[128 = 0]
1: [132 135 124 126 128 125 125 130 124 120 128 137 125 124 122 122 124 129
 129 127 130 129 122 131 124 130 122 122 127 131 121 121 128 129 117 132
 128 129 126 125 129 123 126 127 134 131 130 124 122 125 128 134 127 128
 120 125 131 132 128 126 127 125 122 125 131 134 136 135 138 131 124]
2: [129 130 118 131 112 139 129 121 133 119 125 129 130 127 130 121 135 135
 136 129 133 125 131 133 129 129 130 132 127 128 131 134 128 127 127 140
 131 127 126 135 124 129 122 132 126 123 120 131 125 126 136 116 130 132
 128 135 125 131 133 131 131 125 129 133 126 118 131 132 134 136 127]
3: [126 138 129 131 132 119 131 128 128 139 126 122 126 131 117 130 131 123
 133 127 126 132 128 132 127 131 126 132 135 128 135 127 128 127 123 126
 137 131 129 133 130 159 129 124 134 125 125 125 133 133 125 125 129 116
 129 133 129 139 127 132 128 130 127 135 130 130 130 133 126 136 119]
4: [136  88 120 131 117 118 114 136 128 110 139 104 130 126 123 138 146 120
 126 113 113 108 128 139 116 117 129 133 132 114 119 131 101 138 199 146
 127 133 161 125 130 214 134  88 138 137 124 110 132 126 133 108 123 117
 124 135 134 169 255 118 151 131 127 155 143 132 124 122  99 171 116]
5: [127 132 130 131 134 130 127 127 128 128 133 134 128 131 132 126 137 128
 127 122 123 123 125 132 123 121 119 124 126 132 125 136 129 132 123 131
 129 128 131 129 127 129 125 124 129 125 124 122 131 135 132 128 132 121
 126 122 126 154 118 124 124 129 132 126 129 138 129 137 129 139 136]
1 3 2
6: [135  85 122 129 115 123 118 139 125 102 141  99 133 127 112 130 139 119
 129 119 108 103 127 143 126 127 131 121 124 117 129 144 107 137 180 139
 128 128 150 132 139 183 139  89 140 158 116 118 124 134 135 104 123 114
 131 133 128 176 255 104 161 128 123 150 143 126 137 117  83 189 110]
4 3 2
7: [130 130 129 130 131 134 130 116 124 128 130 133 127 121 128 122 130 131
 136 126 128 132 124 130 133 125 137 125 122 134 128 129 126 128 119 129
 122 140 125 124 132 115 128 121 128 137 130 123 125 128 126 118 133 137
 127 126 122 126 126 123 132 130 126 123 129 126 131 132 128 130 137]
1 2 5
8: [129 128 127 128 133 127 125 131 125 125 133 131 131 130 125 125 136 128
 132 132 132 121 126 133 127 121 123 124 126 130 130 130 134 128 126 126
 128 125 128 122 130 119 132 124 134 136 128 127 121 125 124 126 128 130
 131 122 130 128 131 120 128 128 137 134 136 127 133 134 139 137 128]
1 7 5
9: [132 124 131 127 132 117 116 135 129 137 127 130 128 117 124 123 129 126
 134 125 123 130 135 123 119 132 138 125 131 127 131 133 121 133 129 128
 131 125 136 128 138 161 131 116 134 126 130 123 129 129 128 124 136 122
 129 129 125 142 127 125 133 124 128 138 128 126 128 137 127 149 131]
3 5 8
10: [134  97 128 129 115 122 113 142 127 102 148 115 125 128 124 134 138 129
 134 119 112 112 130 142 110 115 132 124 136 118 129 140  89 138 180 146
 134 128 147 128 137 186 137  93 134 153 128 112 125 136 136 100 128 115
 129 137 134 177 255 107 158 123 122 160 142 125 136 119 100 168 111]
6 4 9
11: [125 122 127 117 128 124 119 127 129 122 133 139 121 128 127 124 130 130
 123 124 121 118 127 131 126 125 120 132 130 127 134 127 132 127 124 132
 128 127 126 129 128 121 129 127 133 136 130 132 131 128 126 123 135 135
 127 129 128 133 127 123 131 128 134 132 126 129 136 132 133 140 124]
8 1 5
12: [127 127 123 128 128 127 126 136 120 123 131 132 125 120 128 128 127 119
 131 130 122 120 119 126 126 121 130 128 127 130 128 130 125 132 118 135
 130 133 127 126 132 141 132 113 128 129 126 133 122 134 129 116 133 133
 130 125 123 136 123 127 137 130 131 136 124 126 138 138 138 137 126]
11 8 1
13: [138  90 124 122 122 114 127 142 130 102 143 105 136 126 116 128 148 125
 125 125 113 108 134 137 119 125 128 130 129 121 129 135 100 141 179 138
 130 123 139 125 142 178 135  96 141 163 126 119 127 130 133 101 126 119
 129 134 134 184 255 109 158 124 122 136 145 135 142 120  87 193 119]
6 10 4
14: [128 116 128 123 122 128 126 121 132 127 130 126 125 129 132 134 129 127
 130 130 121 126 124 129 133 129 123 128 123 124 132 125 121 128 128 125
 127 133 126 130 128 111 131 138 129 134 131 130 127 132 133 130 129 129
 130 136 126 127 134 131 128 124 131 126 132 129 125 133 129 118 130]
11 7 8
15: [131  85 120 129 110 123 120 137 120  95 151 105 130 128 119 132 143 128
 125 120 122 105 132 140 120 117 126 118 132 119 124 142  96 136 178 144
 131 128 147 130 126 181 142  92 139 162 125 114 130 141 134 112 127 118
 134 130 126 181 253 113 155 128 121 141 142 131 136 115  96 169 126]
10 6 13
16: [141  88 122 127 112 119 119 139 120  95 137 109 130 123 121 134 140 124
 126 123 120 102 130 134 119 122 124 121 139 108 123 138  94 144 181 145
 135 135 144 128 132 190 130  93 140 146 125 115 125 137 141 111 123 111
 129 130 129 170 255 108 154 123 135 148 143 139 128 121  94 174 113]
15 10 6
17: [133  85 123 129 117 127 122 139 123 106 151 110 126 126 118 129 138 134
 132 124 106 107 134 136 119 121 134 124 133 114 129 138  87 137 184 140
 130 129 147 133 138 194 129  87 134 147 127 116 127 135 131 104 118 120
 132 133 131 179 255 108 156 129 124 144 143 129 138 124  87 170 120]
10 15 16
18: [129 129 128 125 130 121 121 127 118 144 131 120 122 123 125 140 128 128
 130 119 117 128 134 132 125 122 133 132 140 123 134 136 125 124 138 127
 129 133 130 122 129 170 130 115 127 126 128 118 128 127 126 123 126 117
 126 133 131 132 145 119 123 135 127 131 122 135 116 125 123 134 126]
3 9 12
19: [131 135 122 119 125 137 129 131 121 130 120 132 126 127 128 124 129 127
 128 127 124 133 127 127 133 130 128 126 124 129 123 130 124 129 124 121
 124 127 126 131 126 132 127 121 129 133 126 126 121 131 133 121 133 126
 123 129 127 129 127 129 133 126 131 129 124 131 144 132 128 129 125]
1 12 7
20: [127 131 123 123 123 115 127 133 125 138 122 121 120 120 120 131 128 117
 122 129 122 127 127 126 121 124 128 128 130 130 138 123 126 129 137 135
 130 132 126 135 128 152 133 129 133 132 127 117 122 121 118 127 124 122
 129 123 127 142 132 129 128 128 128 132 126 119 121 128 123 140 132]
3 9 18
21: [126 133 121 123 128 120 120 128 127 142 132 128 133 126 127 131 135 123
 129 125 127 132 130 124 128 129 128 131 137 123 136 133 131 131 118 128
 129 124 133 132 136 142 130 127 134 132 135 122 125 140 126 131 123 123
 121 132 126 146 131 129 124 130 119 134 135 134 133 130 136 150 133]
3 9 5
22: [126 131 120 123 126 122 124 130 126 133 134 135 130 126 133 136 124 126
 132 124 130 120 127 127 127 127 128 126 130 135 127 120 136 133 118 137
 130 124 124 129 127 131 130 131 126 128 127 128 135 124 133 113 132 137
 141 129 128 134 129 129 138 127 122 147 124 128 129 139 141 132 129]
12 11 8
23: [134  87 122 124 110 121 109 135 118 106 140 112 133 124 120 136 137 125
 124 127 105 112 130 138 116 120 139 122 131 111 129 136  93 137 184 146
 134 127 156 120 138 200 139  97 142 150 122 116 129 133 133 105 127 119
 126 128 128 182 255 113 158 131 130 146 141 125 127 124  92 169 119]
17 10 16
24: [135 133 124 126 123 126 128 126 128 123 128 130 133 124 116 123 130 124
 122 126 130 121 122 134 121 128 133 126 133 129 127 133 129 134 117 138
 135 122 122 131 134 116 125 125 127 137 131 125 127 131 135 123 133 137
 132 123 132 124 125 125 129 126 133 129 135 138 128 130 138 125 127]
1 8 11
25: [139  97 124 129 110 127 121 136 125  93 141 105 130 127 115 127 139 129
 126 123 117 109 135 139 110 120 131 124 129 110 127 133  93 140 190 138
 131 127 147 130 140 187 138  94 138 150 130 112 129 138 140 105 124 124
 133 137 128 180 255 109 156 129 123 154 145 131 133 119  97 172 113]
10 17 16
26: [131 133 128 130 130 126 126 128 123 128 139 136 124 132 124 113 126 129
 120 137 124 132 122 136 124 127 126 131 128 130 126 127 128 124 118 123
 132 128 121 123 127 112 122 130 125 137 125 132 119 131 125 125 127 125
 137 120 130 123 129 128 130 125 134 138 128 124 132 135 136 135 132]
8 1 11
27: [129 129 132 131 134 130 129 132 128 133 132 127 132 122 127 125 128 127
 124 121 128 127 131 129 128 120 124 126 130 137 124 122 126 130 121 127
 128 122 125 131 125 146 128 116 129 136 132 135 128 125 129 128 134 128
 135 132 128 129 125 133 129 128 125 129 123 128 133 134 124 123 129]
19 12 3
28: [120 125 123 124 127 130 125 128 132 127 134 128 124 132 130 120 134 131
 130 128 129 123 129 129 130 125 128 128 125 130 136 130 121 126 121 129
 125 123 127 135 131 108 127 129 137 136 127 123 135 134 119 125 127 132
 126 123 132 122 125 126 126 127 129 130 121 127 130 131 137 131 131]
11 8 14
29: [131 129 121 134 127 126 127 132 125 132 126 129 122 131 129 134 124 129
 130 127 130 126 126 127 122 129 132 125 130 128 134 126 130 126 121 132
 130 130 124 128 129 120 134 129 144 130 119 120 126 127 131 128 128 134
 129 130 129 133 127 121 128 129 125 129 131 126 127 127 142 118 128]
1 8 28
30: [123 126 125 126 127 123 124 128 136 129 129 128 117 125 129 122 128 128
 123 122 130 121 129 131 129 122 132 126 133 133 123 123 136 122 115 129
 132 128 131 136 131 121 119 129 129 132 126 128 122 129 125 125 131 134
 125 122 130 131 128 129 128 127 132 130 128 134 138 132 138 135 125]
11 1 28
31: [122 132 132 126 131 126 122 127 127 136 127 139 121 132 123 122 133 123
 133 126 131 123 120 127 125 123 129 129 119 132 125 127 140 130 108 127
 131 129 129 135 134 122 133 120 131 144 130 126 134 136 125 127 126 132
 129 129 122 152 107 118 128 131 127 118 125 132 141 135 126 151 128]
5 11 30
32: [133  97 123 133 113 121 119 133 129  92 142 108 131 135 110 125 137 126
 122 121 120 109 140 132 124 123 130 122 131 108 126 145 101 141 171 139
 132 126 144 133 142 164 145  94 144 166 140 121 122 131 129 100 125 117
 130 135 127 180 242 112 158 130 127 140 143 139 137 119  96 168 118]
15 25 13
33: [128 138 131 125 127 128 126 126 131 125 129 139 120 124 129 117 131 126
 127 131 131 131 122 125 129 120 125 126 135 129 122 124 130 124 116 130
 137 128 122 127 125 109 124 126 133 132 129 122 125 131 127 133 132 128
 135 123 129 140 125 128 130 129 128 123 131 131 132 134 144 126 129]
1 30 26
34: [125 116 130 128 128 129 121 130 124 126 126 136 129 133 130 124 130 131
 132 131 122 117 131 125 128 129 136 126 125 133 128 128 126 126 124 135
 131 130 124 130 128 139 129 119 130 121 129 126 127 129 121 130 127 130
 134 123 130 126 129 126 129 120 130 133 133 132 131 130 138 129 129]
8 12 11
35: [141  89 118 131 114 120 120 142 122  94 142 107 139 121 127 123 132 130
 123 120 112 105 130 139 117 124 132 114 128 116 125 126  93 130 174 140
 132 122 145 131 148 175 138  98 136 160 124 118 131 138 139 108 126 118
 135 132 130 182 255 105 159 128 133 147 153 133 140 126 101 185 109]
25 13 6
36: [137 131 132 128 134 126 126 118 130 133 130 129 127 126 121 124 121 132
 134 122 133 128 125 130 125 128 123 128 124 128 133 135 127 133 134 130
 121 130 132 133 133 133 127 118 128 130 125 128 130 129 132 115 128 128
 120 129 123 122 130 123 129 124 124 131 123 123 128 126 128 130 133]
7 19 27
37: [130  90 119 133 120 124 118 138 123  97 143 117 126 132 122 129 144 123
 129 123 111 102 131 143 117 122 133 117 133 117 127 134  95 135 179 134
 134 126 146 135 130 187 126  89 131 144 125 115 132 134 135 108 120 119
 135 125 123 184 255 106 152 124 135 150 147 140 138 127  99 178 119]
17 16 25
38: [130 129 131 127 139 121 125 122 125 128 138 130 120 120 127 129 126 130
 123 118 132 127 127 128 127 127 126 131 136 126 131 126 128 127 122 125
 134 123 128 125 134 166 129 118 133 130 127 120 123 128 134 133 130 124
 129 133 125 141 133 123 126 135 130 127 130 128 124 128 128 140 126]
3 9 18
39: [137  86 131 132 117 119 124 132 122 100 147 114 124 122 123 136 132 124
 127 123 112 106 134 138 116 125 130 119 138 109 123 133  92 143 167 141
 131 116 144 134 138 168 132  91 139 163 135 120 130 138 129 107 127 115
 135 136 128 178 255 108 156 134 125 147 150 127 141 120 100 179 121]
35 15 32
40: [131 133 126 133 126 136 133 127 135 128 126 136 127 123 125 123 126 128
 134 129 136 121 129 126 121 120 131 130 125 132 121 128 126 127 132 134
 129 117 127 130 127 118 126 120 125 130 132 124 130 136 127 124 131 132
 125 129 121 119 124 126 125 129 129 124 129 127 131 133 127 138 144]
7 36 28
41: [132 127 130 127 125 132 130 124 128 121 136 125 129 136 132 121 125 125
 133 128 131 124 125 126 128 121 127 129 126 124 125 130 126 122 125 133
 130 130 120 127 125 123 129 134 126 135 137 131 115 128 131 131 127 131
 125 124 130 125 142 124 132 127 130 129 126 129 124 129 136 122 128]
14 8 1
42: [137 126 128 124 133 120 124 128 123 139 130 129 129 125 134 133 133 129
 124 124 121 130 132 127 136 128 128 136 127 124 136 135 127 133 127 135
 135 122 130 129 130 160 126 116 129 131 134 119 122 132 134 125 130 126
 134 121 127 146 128 133 129 132 126 126 124 124 128 128 128 137 134]
38 9 21
43: [134 115 122 127 124 133 129 130 124 127 129 129 133 127 132 127 127 132
 130 123 130 129 128 133 130 122 127 122 117 121 126 129 130 129 123 135
 132 130 127 129 125 109 128 127 134 125 122 114 134 130 124 124 129 122
 133 131 128 130 131 120 123 131 126 128 125 121 135 132 137 132 130]
28 29 8
44: [135 127 126 122 128 131 123 128 130 126 125 136 118 130 140 130 129 125
 133 126 120 126 130 119 122 122 125 126 119 131 131 128 132 129 120 132
 127 124 129 122 124 143 125 113 125 121 134 121 130 128 128 129 133 134
 135 123 123 129 134 132 128 129 127 128 123 131 131 131 123 125 125]
34 27 19
45: [131 124 127 130 128 137 124 131 131 125 127 127 121 132 126 126 132 125
 130 125 123 128 125 123 128 127 124 128 125 127 128 130 133 129 118 130
 130 130 131 125 127 138 130 115 129 127 128 121 132 131 132 120 126 132
 136 120 129 130 142 135 128 133 129 130 133 128 138 132 145 132 119]
44 34 12
46: [124 121 124 127 127 132 120 127 131 128 126 134 130 126 125 115 124 128
 129 125 133 117 121 128 128 135 127 133 125 130 132 131 120 129 115 133
 130 128 124 134 130 118 134 125 131 135 130 135 129 130 128 123 134 133
 126 126 129 132 144 123 127 129 132 131 139 127 136 135 136 135 132]
11 8 28
47: [127 121 132 130 120 124 127 130 125 130 128 131 125 122 122 125 129 129
 130 126 126 123 122 127 122 129 117 125 131 121 119 123 127 126 113 140
 131 127 119 133 129 122 126 130 124 127 131 134 128 132 129 125 127 125
 135 122 131 140 123 130 126 130 122 127 137 132 127 136 134 128 132]
1 33 24
48: [136  84 121 130 114 113 120 144 121  99 141 100 122 129 118 125 143 129
 128 117 108 107 134 138 122 122 130 118 128 115 130 133  95 139 189 133
 128 123 152 132 139 194 139  90 139 156 126 115 125 141 136 106 118 128
 130 139 134 179 255 110 153 128 129 142 150 138 143 120  94 172 119]
17 25 15
49: [127 124 123 132 128 127 126 134 124 121 127 131 127 131 128 121 133 127
 134 126 133 128 122 128 126 129 123 131 118 130 128 117 125 125 121 127
 127 125 124 128 134 114 127 129 128 135 123 128 135 127 126 132 123 125
 130 121 137 129 130 126 125 124 125 119 132 128 133 125 137 129 131]
1 28 8
50: [133  91 123 120 116 111 125 137 126  96 148 112 130 122 112 131 136 124
 127 120 108 112 133 142 125 115 128 119 129 106 123 134  96 137 169 139
 127 128 151 128 133 172 137  90 127 159 127 117 128 137 130 102 126 122
 135 132 126 182 255 106 159 133 126 140 149 135 144 124 102 175 118]
39 15 35
51: [136  78 122 126 114 121 117 135 117 110 143 109 125 119 121 131 133 128
 123 123 108  99 135 134 118 122 132 129 138 108 126 135  99 146 181 141
 127 122 145 131 132 191 130  87 131 157 122 111 126 138 131 105 124 122
 131 139 126 178 255 111 153 134 124 151 152 133 139 117 100 176 119]
17 48 39
52: [121 133 134 124 120 128 137 126 131 124 136 105 139 124 135 135 130 129
 119 127 135 138 130 137 122 128 128 131 125 129 123 129 116 125 149 133
 125 131 128 119 122 127 127 141 114 123 123 136 119 118 126 129 123 130
 123 130 129 105 154 126 116 125 129 128 129 127 105 123 112 108 130]
41 14 36
53: [125 132 123 129 122 133 127 130 126 124 131 139 126 126 121 123 134 131
 131 130 127 122 123 129 130 131 124 130 132 130 134 127 121 127 109 132
 127 133 131 125 127 124 128 118 132 136 132 131 133 134 123 123 135 131
 129 127 124 131 126 131 132 122 127 135 128 125 135 131 136 136 130]
11 46 12
54: [131 131 127 126 128 128 121 124 128 123 132 126 121 127 131 123 124 132
 134 124 127 119 128 132 127 116 128 125 125 128 126 128 125 130 141 137
 129 123 123 129 124 138 134 131 129 125 123 127 129 131 122 130 123 124
 131 130 125 121 151 126 124 123 126 129 131 128 134 127 133 122 121]
41 34 36
55: [125 111 124 124 120 127 126 125 122 133 127 130 124 128 125 132 130 121
 129 125 122 122 125 132 131 122 126 133 127 126 127 125 129 139 121 134
 127 129 129 123 133 135 128 117 137 126 127 130 127 126 132 124 131 130
 133 126 133 134 134 133 133 125 126 133 133 122 135 120 136 124 121]
45 34 12
56: [128 115 124 135 127 131 118 125 133 135 135 131 129 134 127 123 134 134
 130 129 128 128 121 126 125 115 129 132 122 126 134 125 132 126 129 129
 127 128 132 132 123 142 127 119 134 122 124 127 130 126 129 131 128 127
 135 126 127 128 131 133 126 129 132 132 129 126 137 125 144 134 123]
45 34 55
57: [134 117 131 127 132 128 124 132 132 136 134 135 127 121 124 125 121 123
 130 122 128 121 122 127 123 118 125 128 126 124 127 125 129 129 129 137
 129 129 130 132 130 143 124 127 132 125 127 126 127 127 134 124 124 125
 130 126 129 145 133 128 134 126 130 129 128 129 134 126 135 140 129]
56 55 12
58: [132 124 132 131 125 130 124 132 121 131 131 132 132 130 129 124 124 125
 130 121 127 122 126 135 124 126 121 131 128 130 127 124 133 123 129 135
 130 130 130 130 122 145 126 124 126 130 129 130 129 136 129 123 132 128
 131 125 131 131 130 129 120 128 124 134 128 129 131 135 126 123 127]
27 34 57
59: [126 136 132 124 126 124 115 127 127 130 126 132 122 129 132 118 133 132
 122 119 131 127 126 127 120 125 125 129 134 124 128 128 128 126 127 142
 132 126 128 133 124 128 128 127 124 129 125 131 135 129 126 123 128 133
 131 129 129 123 132 133 126 128 132 131 131 128 136 130 142 129 131]
11 30 58
60: [139  86 121 132 113 124 111 131 121 106 141  99 142 125 125 133 134 126
 127 121 107 115 132 136 122 122 132 118 133 115 126 132  99 138 191 138
 127 129 151 131 135 192 140  94 135 146 139 113 124 134 129 105 119 118
 130 130 130 175 255 110 152 128 128 153 149 133 133 124  97 169 108]
25 23 17
61: [143  82 125 126 115 119 113 144 121  99 140 104 133 118 114 130 147 120
 134 118 116  98 134 138 116 113 125 120 129 110 130 136 102 136 174 144
 129 128 145 127 143 188 139  80 136 155 122 116 123 136 133 103 126 114
 137 128 126 174 255 109 155 133 126 143 147 137 134 120  86 189 120]
6 16 13
62: [141  92 126 122 110 118 120 141 126 103 140 106 128 127 116 134 136 124
 136 124 113 106 130 137 116 121 128 122 132 112 124 139  97 148 182 132
 134 125 143 135 128 186 141  96 141 149 124 113 123 139 138 107 121 126
 129 142 128 175 255 110 154 131 132 147 146 136 132 118  99 172 112]
25 16 48
63: [128 140 118 131 130 128 118 127 126 122 129 130 131 123 131 127 120 134
 136 126 131 127 124 128 123 129 123 133 131 126 128 129 123 131 116 132
 128 129 131 134 130 125 126 118 132 135 129 126 126 133 127 121 127 126
 124 128 126 136 124 126 127 128 127 123 121 126 136 132 127 125 126]
1 53 19
64: [130 121 133 126 128 127 126 127 132 129 126 131 130 132 129 121 126 128
 125 127 129 129 134 124 127 130 127 123 124 130 124 130 125 133 121 130
 126 124 127 129 126 130 130 126 133 131 130 121 128 125 130 127 128 123
 124 117 127 127 131 126 127 122 124 127 125 130 139 134 139 127 128]
1 34 19
65: [134 130 126 130 123 133 123 130 128 126 126 132 125 128 138 124 132 125
 136 119 117 123 123 130 120 122 128 127 124 132 120 128 127 127 122 135
 134 126 145 131 128 148 128 113 135 125 131 125 130 128 133 116 128 130
 139 134 124 130 148 145 121 121 133 133 125 123 136 139 134 125 127]
45 44 58
66: [132 138 132 119 134 118 123 127 126 140 132 129 125 118 133 132 127 127
 124 125 118 123 132 129 117 131 134 128 130 127 136 136 126 132 125 136
 128 125 121 129 127 162 129 124 133 130 129 123 117 132 130 124 131 123
 136 127 129 150 142 125 125 130 133 127 123 130 123 131 133 145 126]
42 38 9
67: [126 121 124 123 123 134 130 133 131 124 136 124 131 132 128 126 123 133
 130 121 122 134 122 136 131 128 124 135 117 125 130 129 115 132 125 141
 140 125 117 127 130 115 120 135 132 129 130 130 125 129 131 130 127 130
 133 131 122 126 136 120 125 127 128 132 124 120 123 133 126 123 125]
14 41 43
68: [123 134 127 136 124 132 126 129 126 122 128 130 127 131 128 127 132 129
 126 127 129 124 126 125 127 129 128 131 135 122 130 129 120 131 120 127
 125 130 129 129 126 109 134 127 136 135 122 127 131 125 129 121 125 137
 129 130 124 128 128 128 126 122 127 127 127 126 130 133 138 132 133]
28 53 29
